Below is a small trained network, with its code and all its weights. Each question gives an input and a class and asks what happens when units are switched off, that is, made to give their printed mean instead of their output.

import numpy as np


def w(rows, s, z=0):
    codes = np.array(rows[::2]) - 128.0
    scale = np.full(codes.shape[1], s)
    scale[-1] = z or s
    return codes * scale


def norm(h):
    return h / np.sqrt((h * h).mean(-1, keepdims=True) + 1e-5)


def f(y):
    return np.maximum(y, 0)


def log_softmax(a):
    a = a - a.max(-1, keepdims=True)
    return a - np.log(np.exp(a).sum(-1, keepdims=True))


def net(x, mask):
    res = np.array(x, float).reshape(1, 6) / 4 @ E
    u = 0
    for l in range(4):
        y = f(norm(res) @ A[l][:, :-1].T + A[l][:, -1])
        res = res + np.where(mask[u : u + 7], y, B[l][:, -1]) @ B[l][:, :-1]
        u += 7
    return log_softmax(norm(res)[-1] @ U[:, :-1].T + U[:, -1])


A, B = {}, {}
E = w([
[159,175,199,152,106,127,223],'x0',
[213,138,111,111,49,121,214],'x1',
[134,219,82,71,116,194,75],'x2',
[191,58,232,61,152,229,189],'x3',
[78,141,59,100,102,177,168],'x4',
[175,101,254,115,143,84,113],'x5',
],0.0076)
A[0] = w([
[73,91,119,176,110,68,90,187],'0.n1',
[46,160,83,141,148,225,86,125],'0.n2',
[151,25,214,175,99,67,136,18],'0.n3',
[160,151,159,165,75,173,204,203],'0.n4',
[194,111,140,1,142,163,139,135],'0.n5',
[151,62,173,169,152,74,159,3],'0.n6',
[104,152,58,142,99,132,159,134],'0.n7',
],0.0077,0.0047)
B[0] = w([
[179,192,119,95,130,185,113,240],'0.n1',
[91,107,148,85,186,119,138,225],'0.n2',
[185,114,121,185,254,88,149,204],'0.n3',
[159,186,160,170,97,167,205,255],'0.n4',
[149,58,167,147,79,201,108,222],'0.n5',
[103,35,195,150,172,104,148,170],'0.n6',
[128,68,90,127,98,76,215,215],'0.n7',
],0.0094,0.0056)
A[1] = w([
[148,73,177,221,150,57,202,111],'1.n1',
[99,115,190,141,116,182,161,63],'1.n2',
[192,200,53,115,113,35,72,122],'1.n3',
[90,33,19,107,75,151,84,3],'1.n4',
[54,76,2,141,154,208,109,26],'1.n5',
[110,189,117,94,2,7,215,20],'1.n6',
[101,130,223,96,194,104,152,125],'1.n7',
],0.0065,0.0034)
B[1] = w([
[131,56,110,182,191,37,165,253],'1.n1',
[118,238,78,122,116,139,12,181],'1.n2',
[87,47,165,166,129,111,49,200],'1.n3',
[174,82,56,77,160,120,88,178],'1.n4',
[124,146,1,10,121,12,208,210],'1.n5',
[58,118,126,228,59,126,181,210],'1.n6',
[53,97,165,148,237,132,157,211],'1.n7',
],0.0065,0.0049)
A[2] = w([
[151,130,131,181,74,192,181,124],'2.n1',
[131,78,28,93,104,132,127,104],'2.n2',
[134,140,146,106,85,91,143,61],'2.n3',
[165,161,84,108,150,85,20,94],'2.n4',
[168,40,102,80,65,159,155,2],'2.n5',
[92,123,173,161,107,95,1,148],'2.n6',
[122,193,107,139,91,71,164,127],'2.n7',
],0.0095,0.0041)
B[2] = w([
[167,158,62,145,99,154,143,254],'2.n1',
[167,122,103,94,222,93,42,239],'2.n2',
[190,114,85,139,145,102,163,137],'2.n3',
[117,164,102,198,87,64,124,198],'2.n4',
[188,134,140,139,191,110,2,175],'2.n5',
[65,80,169,159,41,161,71,190],'2.n6',
[77,63,66,128,103,124,147,214],'2.n7',
],0.0097,0.0052)
A[3] = w([
[13,137,68,101,176,146,108,64],'3.n1',
[182,109,167,48,140,158,6,122],'3.n2',
[163,93,126,93,156,130,117,115],'3.n3',
[239,183,159,96,120,236,173,2],'3.n4',
[134,139,85,52,126,201,155,113],'3.n5',
[119,94,158,156,208,85,122,103],'3.n6',
[69,144,138,112,146,227,121,157],'3.n7',
],0.011,0.0054)
B[3] = w([
[123,223,185,59,153,75,143,231],'3.n1',
[114,107,68,131,122,178,184,220],'3.n2',
[160,130,114,164,100,157,113,178],'3.n3',
[222,252,167,120,70,120,61,237],'3.n4',
[147,147,163,227,154,95,99,195],'3.n5',
[148,132,188,165,148,116,157,253],'3.n6',
[105,131,189,75,76,133,156,186],'3.n7',
],0.013,0.0059)
U = w([
[180,92,25,97,169,226,79,106],'0',
[54,111,141,206,58,94,32,151],'1',
[93,157,35,62,195,15,112,156],'2',
[47,177,202,49,178,156,143,154],'3',
[129,129,32,213,63,108,248,82],'4',
[87,44,185,85,74,253,112,4],'5',
[151,50,218,231,200,107,182,199],'6',
[232,210,175,157,68,210,130,145],'7',
],0.017,0.0049)

Each question gives the input, the list of numbers given to net, and the class t.
The units are the neurons (one row each of A and B). Each row of codes is followed by its name. A weight is (code - 128) times the scale printed after its matrix; where a second scale follows, it is the last column's (A, B and U).
mask holds one flag per neuron, layer by layer. A switched-off neuron (its flag False) gives its mean, the last column of its row in B, instead of its output. The means were averaged over made-up inputs and are rounded, as every weight is.
A unit's drop is (log p(t) with every unit on - log p(t) with that unit switched off) / (log p(t) with every unit on - log p(t) with every unit switched off).
The circuit of an input: a set's keep is (log p(t) with only the set's units on - log p(t) with every unit switched off) / (log p(t) with every unit on - log p(t) with every unit switched off). Starting from the 12 units with the biggest drops (on a tie, the unit counted first), units are removed one at a time, each time the one whose removal leaves the highest keep (on an exact tie, the one counted first), for as long as the keep stays at least 0.8.
units of the circuit, in order: the units of the circuit, biggest drop first
most important unit: the unit with the biggest drop
top k neurons: the k neurons with the biggest drops, biggest first
top k neurons in layer l: the k neurons of layer l with the biggest drops, biggest first
input [-7,-8,-4,5,3,-5], class 2: units of the circuit, in order => [1.n5]
input [-6,5,-5,-6,6,6], class 1: units of the circuit, in order => [1.n3 0.n4 0.n1 2.n6]
input [1,4,7,-8,6,2], class 2: units of the circuit, in order => [0.n4 2.n2]
input [1,-4,8,2,8,4], class 3: top 2 neurons => [0.n2 0.n1]
input [1,4,7,-7,-6,-6], class 2: units of the circuit, in order => [0.n4 2.n2]
input [8,0,6,-5,-8,5], class 6: top 4 neurons => [3.n4 0.n1 1.n2 2.n1]
input [4,-7,7,-4,-4,-1], class 3: top 2 neurons => [0.n2 3.n1]
input [-3,5,2,0,-2,-5], class 0: top 2 neurons => [2.n5 2.n2]
input [3,3,8,-7,-1,4], class 1: top 2 neurons => [1.n3 2.n6]
input [1,-1,-5,8,8,4], class 7: top 3 neurons => [3.n4 0.n5 0.n4]
input [-6,-6,3,8,3,-3], class 3: top 4 neurons => [0.n2 3.n1 3.n7 0.n7]
input [-3,1,-8,3,2,-7], class 2: units of the circuit, in order => [1.n5 2.n2]
input [-4,-1,7,5,-1,2], class 5: top 2 neurons => [0.n4 0.n1]
input [7,-8,1,5,3,-8], class 3: units of the circuit, in order => [0.n2]
input [-1,1,-3,3,5,2], class 7: top 2 neurons in layer 0 => [0.n5 0.n4]
input [-3,5,6,-4,3,8], class 1: top 2 neurons => [2.n6 1.n3]
input [5,-3,0,1,4,4], class 7: top 4 neurons in layer 0 => [0.n4 0.n2 0.n7 0.n6]
input [-3,-5,8,-1,-2,0], class 3: top 2 neurons => [0.n2 0.n7]
input [5,0,2,-7,2,-6], class 2: top 2 neurons in layer 0 => [0.n4 0.n2]
input [-6,-8,7,4,-6,-2], class 3: most important unit => 3.n1
input [-6,-8,7,-4,-1,4], class 3: top 3 neurons => [0.n2 3.n1 2.n6]
